Below is a small trained network, with its code and all its weights. Each question gives an input and a class and asks what happens when units are switched off, that is, made to give their printed mean instead of their output.

import numpy as np


def w(rows, s, z=0):
    codes = np.array(rows[::2]) - 128.0
    scale = np.full(codes.shape[1], s)
    scale[-1] = z or s
    return codes * scale


def f(y):
    return y / 2 * (1 + np.tanh(0.7978845608 * (y + 0.044715 * y**3)))


def log_softmax(a):
    a = a - a.max(-1, keepdims=True)
    return a - np.log(np.exp(a).sum(-1, keepdims=True))


def net(x, mask):
    res = np.array(x, float).reshape(1, 4) / 4 @ E
    y = f(res @ A[0][:, :-1].T + A[0][:, -1])
    res = res + np.where(mask, y, B[0][:, -1]) @ B[0][:, :-1]
    return log_softmax(res[-1] @ U[:, :-1].T + U[:, -1])


A, B = {}, {}
E = w([
[145,235,171,129,188],'x0',
[210,113,196,167,44],'x1',
[126,75,150,232,201],'x2',
[254,88,115,78,202],'x3',
],0.0091)
A[0] = w([
[169,97,101,176,182,85],'N0',
[79,116,65,99,197,94],'N1',
[182,196,209,123,139,134],'N2',
[114,95,81,95,180,91],'N3',
[196,120,207,141,52,84],'N4',
[132,86,107,191,144,106],'N5',
[135,46,123,131,90,62],'N6',
[149,182,103,10,57,64],'N7',
[83,237,181,104,176,145],'N8',
[132,133,126,136,124,49],'N9',
[186,115,139,81,147,114],'N10',
[115,61,110,142,125,179],'N11',
[86,133,92,116,169,65],'N12',
[153,136,117,106,133,254],'N13',
[208,98,134,112,141,106],'N14',
[178,83,87,101,192,74],'N15',
[80,156,164,165,93,73],'N16',
[150,155,132,200,164,71],'N17',
[145,140,124,50,113,100],'N18',
[186,103,101,138,176,106],'N19',
[116,163,179,158,172,134],'N20',
[106,72,71,101,84,123],'N21',
[109,70,129,108,111,50],'N22',
[128,129,135,200,185,72],'N23',
[167,133,113,102,186,105],'N24',
[164,110,191,156,89,65],'N25',
[111,73,113,128,86,185],'N26',
[83,151,54,97,185,99],'N27',
[121,70,104,84,108,134],'N28',
[55,143,135,137,98,76],'N29',
[61,135,158,211,119,119],'N30',
],0.014,0.0097)
B[0] = w([
[53,136,130,76,104,188],'N0',
[102,176,194,220,132,217],'N1',
[132,176,78,132,186,229],'N2',
[100,190,144,162,120,181],'N3',
[97,205,176,206,141,228],'N4',
[52,102,176,58,156,185],'N5',
[87,213,118,122,171,181],'N6',
[17,88,204,59,131,246],'N7',
[131,171,49,110,175,253],'N8',
[11,241,112,160,121,109],'N9',
[112,150,102,139,73,203],'N10',
[146,128,97,95,174,224],'N11',
[99,214,174,190,123,163],'N12',
[160,75,113,127,130,254],'N13',
[126,180,90,134,78,215],'N14',
[112,154,89,105,85,205],'N15',
[91,150,86,151,66,180],'N16',
[75,147,141,105,167,167],'N17',
[63,115,140,96,123,183],'N18',
[98,122,106,131,70,200],'N19',
[101,139,88,104,150,191],'N20',
[130,188,84,125,164,221],'N21',
[153,143,91,104,174,141],'N22',
[9,66,169,55,144,182],'N23',
[142,139,72,108,88,192],'N24',
[63,174,179,204,138,176],'N25',
[140,173,81,109,174,235],'N26',
[108,178,179,199,120,219],'N27',
[111,164,92,124,159,198],'N28',
[98,159,71,84,53,194],'N29',
[76,123,81,92,61,235],'N30',
],0.015,0.0089)
U = w([
[131,141,72,129,5,94],'0',
[116,162,181,243,132,102],'1',
[85,102,170,58,141,110],'2',
[147,151,51,128,208,42],'3',
[147,114,76,127,145,223],'4',
[154,59,193,204,116,2],'5',
[159,31,217,237,118,2],'6',
[164,29,233,241,96,2],'7',
],0.016,0.02)

Each question gives the input, the list of numbers given to net, and the class t.
The units are the neurons (one row each of A and B). Each row of codes is followed by its name. A weight is (code - 128) times the scale printed after its matrix; where a second scale follows, it is the last column's (A, B and U).
mask holds one flag per neuron, in row order. A switched-off neuron (its flag False) gives its mean, the last column of its row in B, instead of its output. The means were averaged over made-up inputs and are rounded, as every weight is.
A unit's drop is (log p(t) with every unit on - log p(t) with that unit switched off) / (log p(t) with every unit on - log p(t) with every unit switched off).
The circuit of an input: a set's keep is (log p(t) with only the set's units on - log p(t) with every unit switched off) / (log p(t) with every unit on - log p(t) with every unit switched off). Starting from the 12 units with the biggest drops (on a tie, the unit counted first), units are removed one at a time, each time the one whose removal leaves the highest keep (on an exact tie, the one counted first), for as long as the keep stays at least 0.8.
units of the circuit, in order: the units of the circuit, biggest drop first
unit that matters most: the unit with the biggest drop
k most important neurons: the k neurons with the biggest drops, biggest first
drop of u: that unit's drop, to one decimal
input [6,4,-5,-4], class 3: unit that matters most -> N8
input [2,7,8,-5], class 2: 4 most important neurons -> (N23, N30, N5, N1)
input [-5,-5,-5,3], class 1: units of the circuit, in order -> (N1, N27)
input [3,-3,-3,0], class 4: 4 most important neurons -> (N4, N8, N26, N21)
input [-4,0,-4,0], class 2: 3 most important neurons -> (N7, N8, N2)
input [0,-1,5,4], class 2: 2 most important neurons -> (N23, N5)
input [-6,5,-5,-4], class 3: units of the circuit, in order -> (N26, N21)
input [7,-8,6,-8], class 0: 3 most important neurons -> (N30, N29, N8)
input [-8,8,-8,2], class 1: 2 most important neurons -> (N4, N25)
input [6,5,0,-3], class 3: 2 most important neurons -> (N8, N2)
input [-8,-4,-7,-1], class 3: 2 most important neurons -> (N21, N26)
input [-4,-1,-4,2], class 2: 4 most important neurons -> (N7, N8, N2, N18)
input [-8,-8,2,-6], class 1: 3 most important neurons -> (N1, N27, N12)
input [-2,-5,5,5], class 0: unit that matters most -> N15
input [-8,7,8,-3], class 2: 4 most important neurons -> (N5, N30, N8, N11)
input [0,5,-3,4], class 1: 2 most important neurons -> (N4, N30)
input [0,-1,-3,1], class 4: 2 most important neurons -> (N23, N5)
input [-3,-8,3,-6], class 1: 2 most important neurons -> (N1, N27)
input [6,-5,5,6], class 0: 3 most important neurons -> (N19, N24, N15)
input [3,-4,5,-6], class 0: units of the circuit, in order -> (N30)
input [-3,1,-7,4], class 2: drop of N7 -> 1.2
input [-2,-1,-8,-5], class 2: drop of N7 -> 1.2
input [-6,0,0,5], class 3: drop of N26 -> 0.3
input [-3,0,3,-3], class 4: drop of N14 -> 0.1
